Here is a tiny trained network, its code and every weight. The questions are about switching its units off for an input and a target symbol, where a switched-off unit gives its printed mean instead of its output.

import numpy as np


def w(rows, s, z=0):
    codes = np.array(rows[::2]) - 128.0
    scale = np.full(codes.shape[1], s)
    scale[-1] = z or s
    return codes * scale


def norm(h):
    return h / np.sqrt((h * h).mean(-1, keepdims=True) + 1e-5)


def f(y):
    return np.maximum(y, 0)


def softmax(a):
    e = np.exp(a - a.max(-1, keepdims=True))
    return e / e.sum(-1, keepdims=True)


def log_softmax(a):
    a = a - a.max(-1, keepdims=True)
    return a - np.log(np.exp(a).sum(-1, keepdims=True))


def net(x, mask):
    ids = ['βγζημξστψω'.index(c) for c in x.split()]
    T = len(ids)
    res = E[ids] + P[:T]
    u = 0
    for l in range(2):
        q, k, v = (norm(res) @ M[l].T for M in (Q, K, V))
        z = softmax(np.where(np.tri(T) > 0, q @ k.T / 2**0.5, -1e9)) @ v
        res = res + np.where(mask[u], z, O[l][:, -1]) @ O[l][:, :-1]
        u += 1
        y = f(norm(res) @ A[l][:, :-1].T + A[l][:, -1])
        res = res + np.where(mask[u : u + 4], y, B[l][:, -1]) @ B[l][:, :-1]
        u += 4
    return log_softmax(norm(res)[-1] @ U[:, :-1].T + U[:, -1])


Q, K, V, O, A, B = {}, {}, {}, {}, {}, {}
E = w([
[140,193,69],'β',
[54,188,145],'γ',
[123,170,2],'ζ',
[140,136,31],'η',
[209,201,176],'μ',
[103,180,75],'ξ',
[5,206,204],'σ',
[8,205,203],'τ',
[107,185,202],'ψ',
[128,57,144],'ω',
],0.0079)
P = w([
[171,221,128],'0',
[201,43,25],'1',
[254,189,50],'2',
[161,57,70],'3',
[172,201,22],'4',
[155,60,72],'5',
[100,213,82],'6',
[151,63,73],'7',
[92,208,81],'8',
[206,29,108],'9',
[87,205,84],'10',
[148,65,75],'11',
[82,201,82],'12',
],0.0063)
Q[0] = w([
[3,140,73],'0.h1',
[65,2,197],'0.h1',
],0.0036)
K[0] = w([
[162,143,37],'0.h1',
[51,83,253],'0.h1',
],0.0043)
V[0] = w([
[189,254,92],'0.h1',
[154,95,141],'0.h1',
],0.0057)
O[0] = w([
[124,192,105,254],'0.h1',
[2,63,104,126],'0.h1',
],0.0048,0.0028)
A[0] = w([
[188,1,126,106],'0.n1',
[147,156,162,97],'0.n2',
[76,92,168,184],'0.n3',
[121,115,221,5],'0.n4',
],0.0091,0.0016)
B[0] = w([
[99,163,69,253],'0.n1',
[136,139,157,146],'0.n2',
[159,112,106,167],'0.n3',
[123,1,74,136],'0.n4',
],0.0099,0.0041)
Q[1] = w([
[3,123,170],'1.h1',
[133,65,72],'1.h1',
],0.013)
K[1] = w([
[7,156,179],'1.h1',
[137,96,33],'1.h1',
],0.012)
V[1] = w([
[217,3,25],'1.h1',
[151,147,154],'1.h1',
],0.0048)
O[1] = w([
[77,124,255,252],'1.h1',
[167,135,168,98],'1.h1',
],0.0098,0.0031)
A[1] = w([
[240,86,225,70],'1.n1',
[136,157,55,246],'1.n2',
[125,3,231,3],'1.n3',
[155,173,205,187],'1.n4',
],0.0063,0.0025)
B[1] = w([
[137,2,119,135],'1.n1',
[69,159,161,254],'1.n2',
[203,141,127,148],'1.n3',
[146,162,84,155],'1.n4',
],0.007,0.0053)
U = w([
[108,213,156,130],'β',
[199,217,73,167],'γ',
[153,119,120,2],'ζ',
[153,104,97,39],'η',
[191,102,130,208],'μ',
[102,137,254,131],'ξ',
[155,116,119,4],'σ',
[161,109,114,35],'τ',
[147,62,140,206],'ψ',
[51,70,117,227],'ω',
],0.016,0.0062)

Each question gives the input, a string of symbols that net reads in full, and the target symbol t.
The units are the heads (2 rows each of Q, K, V and O) and the neurons (one row each of A and B). Each row of codes is followed by its name. A weight is (code - 128) times the scale printed after its matrix; where a second scale follows, it is the last column's (O, A, B and U).
mask holds one flag per unit, layer by layer, with each layer's heads first. A switched-off unit (its flag False) gives its mean, the last column of its rows in O or B, instead of its output. The means were averaged over made-up inputs and are rounded, as every weight is.
A unit's drop is (log p(t) with every unit on - log p(t) with that unit switched off) / (log p(t) with every unit on - log p(t) with every unit switched off).
The circuit of an input: a set's keep is (log p(t) with only the set's units on - log p(t) with every unit switched off) / (log p(t) with every unit on - log p(t) with every unit switched off). Starting from all 10 units, units are removed one at a time, each time the one whose removal leaves the highest keep (on an exact tie, the one counted first), for as long as the keep stays at least 0.8.
circuit, biggest first: the units of the circuit, biggest drop first
most important unit: the unit with the biggest drop
k most important neurons: the k neurons with the biggest drops, biggest first
k most important neurons of layer l: the k neurons of layer l with the biggest drops, biggest first
drop when u is switched off: that unit's drop, to one decimal
input ζ β ω η ζ, target β: circuit, biggest first => 1.h1, 1.n2
input ζ ω η ω ψ ω ω, target ξ: most important unit => 0.h1
input ω ω ω, target ω: circuit, biggest first => 0.h1, 0.n1, 1.h1
input β ω ω ω ω ξ τ η η τ ζ ω ω, target ξ: circuit, biggest first => 0.n1, 1.n3, 0.h1
input η η ω ζ μ τ ω μ, target μ: 2 most important neurons => 1.n1, 0.n1
input β β ω η η, target β: 2 most important neurons => 1.n2, 0.n1
input γ ζ ζ γ, target γ: 2 most important neurons => 0.n3, 0.n1
input ω σ γ η ω ζ ω ω μ η ω β, target β: 2 most important neurons of layer 0 => 0.n1, 0.n3
input η σ ω ω η μ, target μ: 2 most important neurons => 1.n1, 1.n4
input ψ ω ω η ζ ω ξ β ψ σ, target ψ: 2 most important neurons => 0.n4, 1.n3
input ω ψ β β η ψ η γ σ σ, target ψ: 3 most important neurons of layer 0 => 0.n4, 0.n1, 0.n3
input τ η ω ω ζ ω η ω β η ψ, target γ: drop when 1.h1 is switched off => 0.9
input ξ ω η ω η, target β: drop when 1.n2 is switched off => 0.3
input ω η σ, target γ: drop when 0.h1 is switched off => 0.0
input ω μ ω τ β ω ζ ω ζ η β ζ ψ, target γ: most important neuron of layer 0 => 0.n1
